Small tables with named rows and columns. After each table, cells are looked up by row and column.

kan =
,lut,ped
silogo,154,40
vekage,112,60
sidupe,115,157
dokogeg,146,183
vutizog,100,100
tova,143,111
buf,77,25
likuf,204,53

lut of tova = 143
ped of dokogeg = 183
ped of sidupe = 157
ped of likuf = 53
ped of vekage = 60
ped of tova = 111
lut of vutizog = 100
lut of vekage = 112
ped of buf = 25
lut of buf = 77
lut of silogo = 154
lut of dokogeg = 146
lut of sidupe = 115
ped of vutizog = 100

ture =
,solifof,sul,guk,girur,soz
sesuv,91,137,103,223,209
laponi,122,128,65,225,205
mezagip,86,153,182,216,193
neguve,243,184,188,62,81
rugoz,87,137,90,221,209
gov,97,132,78,231,209
vuraguf,221,185,181,61,86
ritos,153,162,96,117,141
mineda,215,190,216,62,84
sifiles,87,136,98,227,210

girur of rugoz = 221
girur of laponi = 225
soz of sesuv = 209
solifof of neguve = 243
solifof of rugoz = 87
soz of laponi = 205
girur of mineda = 62
sul of ritos = 162
soz of ritos = 141
sul of laponi = 128
soz of sifiles = 210
solifof of mineda = 215
soz of neguve = 81
girur of sesuv = 223

bof
|  | gego | tif | kosubo | duv | nagaza | pabesu | redegi | zulagus | zefo | vapu |
|---|---|---|---|---|---|---|---|---|---|---|
| loroduz | 0.13 | 0.30 | 0.23 | -0.01 | 0.42 | -0.09 | 0.06 | 0.16 | -0.40 | 0.37 |
| mol | 0.09 | 0.09 | 0.21 | 0.29 | 0.31 | 0.54 | 0.65 | 0.39 | -0.23 | 0.41 |
| rel | 0.14 | 0.32 | 0.40 | 0.26 | 0.21 | 0.13 | 0.09 | 0.26 | 0.20 | 0.13 |
| nerevon | 0.15 | 0.09 | 0.44 | 0.30 | 0.21 | -0.03 | 0.34 | 0.27 | -0.15 | 0.13 |
| korebez | 0.21 | 0.19 | 0.45 | 0.24 | 0.21 | 0.08 | 0.19 | 0.16 | 0.60 | 0.12 |
| vubama | -0.08 | 0.03 | 0.57 | -0.15 | 0.15 | 0.15 | 0.51 | 0.25 | 0.82 | 0.05 |
| gabiges | 0.34 | 0.01 | 0.32 | 0.37 | 0.31 | 0.14 | 0.31 | 0.30 | -0.55 | 0.06 |
| vem | 0.37 | 0.06 | 0.31 | 0.51 | 0.30 | 0.20 | 0.24 | 0.48 | 0.15 | 0.23 |
| fazeku | 0.05 | 0.34 | -0.31 | 0.19 | 0.26 | 0.31 | 0.23 | 0.11 | -0.20 | 0.26 |
| popo | -0.05 | 0.33 | 0.29 | 0.62 | 0.09 | -0.08 | -0.11 | 0.17 | -0.26 | 0.23 |
| begatu | 0.28 | 0.23 | 0.46 | 0.75 | 0.16 | 0.05 | 0.06 | 0.31 | 0.28 | -0.04 |
| fuv | 0.26 | 0.16 | -0.51 | 0.24 | 0.06 | 0.36 | 0.22 | 0.25 | 0.56 | 0.14 |
| mib | 0.42 | 0.12 | 0.69 | -0.19 | 0.36 | 0.12 | 0.42 | 0.03 | -0.03 | 0.45 |
| zamega | 0.26 | 0.17 | 0.01 | 0.00 | 0.34 | 0.04 | 0.36 | 0.29 | 0.33 | 0.13 |

tif of nerevon is 0.09
kosubo of korebez is 0.45
zefo of fuv is 0.56
zefo of begatu is 0.28
zulagus of vem is 0.48
redegi of mib is 0.42
nagaza of mol is 0.31
pabesu of rel is 0.13
duv of loroduz is -0.01
vapu of begatu is -0.04
nagaza of loroduz is 0.42
vapu of fuv is 0.14
kosubo of mib is 0.69
duv of mol is 0.29
pabesu of vubama is 0.15
kosubo of fazeku is -0.31
zefo of mib is -0.03

Table gev
	vifutik	det	mibatel
zonugo	99	140	96
zem	141	151	71
nus	111	135	153
vuk	71	96	138
zifavem	159	164	87
fubaro	81	213	58
das	22	151	150
gutetu	63	85	154
loz	114	104	106
ruk	127	124	64

vifutik of zifavem is 159
vifutik of nus is 111
vifutik of ruk is 127
mibatel of ruk is 64
vifutik of gutetu is 63
det of vuk is 96
vifutik of loz is 114
mibatel of das is 150
mibatel of nus is 153

reripo =
,sesez,luz
rimed,0.7,1.0
duzi,0.7,0.8
lizo,0.8,0.0
gav,0.8,0.6
biz,0.9,0.4
gataron,0.5,0.5
vum,0.7,0.8
tizubal,0.6,0.5
nupu,0.9,0.5
zuso,0.6,0.5
sizek,0.5,0.6

rimed, luz -> 1.0
gav, luz -> 0.6
duzi, sesez -> 0.7
sizek, sesez -> 0.5
tizubal, luz -> 0.5
vum, sesez -> 0.7
gataron, luz -> 0.5
duzi, luz -> 0.8
zuso, luz -> 0.5
biz, luz -> 0.4
rimed, sesez -> 0.7

Table pov
|  | vozil | sibe | padatob | konoli | sif | raz |
|---|---|---|---|---|---|---|
| ruke | 0.474 | 0.268 | 0.724 | 0.290 | 0.131 | 0.691 |
| vaga | 0.382 | 0.428 | 0.690 | 0.366 | 0.160 | 0.831 |
| fud | 0.508 | 0.265 | 0.718 | 0.301 | 0.139 | 0.647 |
| midates | 0.380 | 0.333 | 0.712 | 0.311 | 0.161 | 0.805 |

padatob of fud: 0.718
padatob of vaga: 0.690
sif of vaga: 0.160
konoli of vaga: 0.366
vozil of midates: 0.380
sibe of midates: 0.333
sif of ruke: 0.131
konoli of fud: 0.301
sif of fud: 0.139
raz of ruke: 0.691
sibe of fud: 0.265
vozil of fud: 0.508
raz of midates: 0.805
konoli of ruke: 0.290
vozil of ruke: 0.474
konoli of midates: 0.311
sibe of vaga: 0.428
padatob of midates: 0.712
raz of fud: 0.647
sibe of ruke: 0.268

kolis:
cols = tutazas, zir, nok, kamiku, dugef, zigin, bok, ridivus, menobi
telam: [-29012, -2682, 6556, 23313, -8351, 48117, -1819, 11131, -20663]
zub: [-56844, -38, -42904, -17598, 62550, 42385, -46528, -34014, 80253]
vor: [30123, 15963, 56947, 5033, -97257, -18887, 92270, 48353, -48105]
lofar: [-25861, 48, -40694, 21870, 83574, 25439, -70844, -35186, 59049]
noper: [86552, 8248, 6146, 39592, 21474, -61043, -22701, 1438, -12671]
dumovu: [-68880, 23499, 41486, 16882, -68638, 45577, 88669, 30031, 7941]
vabat: [-79720, 13698, -5071, -1528, 3808, 52622, 20270, -6929, 59273]
nosu: [-67636, 20093, -2963, 13640, 13160, 35490, 19151, -9899, 67049]
sus: [66810, 15060, 35404, 49526, -27755, -45429, 26929, 24811, -38443]
sok: [-66538, -11357, -50614, -33486, 61016, 64068, -58910, -33469, 67064]
morop: [-37996, -9111, 4030, 7125, -17102, 62471, -1402, 13747, -28031]

nosu, zigin => 35490
vor, nok => 56947
vabat, bok => 20270
nosu, nok => -2963
lofar, dugef => 83574
vabat, dugef => 3808
morop, dugef => -17102
sok, ridivus => -33469
telam, zir => -2682
dumovu, kamiku => 16882
zub, dugef => 62550
lofar, tutazas => -25861
morop, kamiku => 7125
zub, nok => -42904
sok, kamiku => -33486
nosu, kamiku => 13640
lofar, ridivus => -35186
Which row has the largest bok? vor

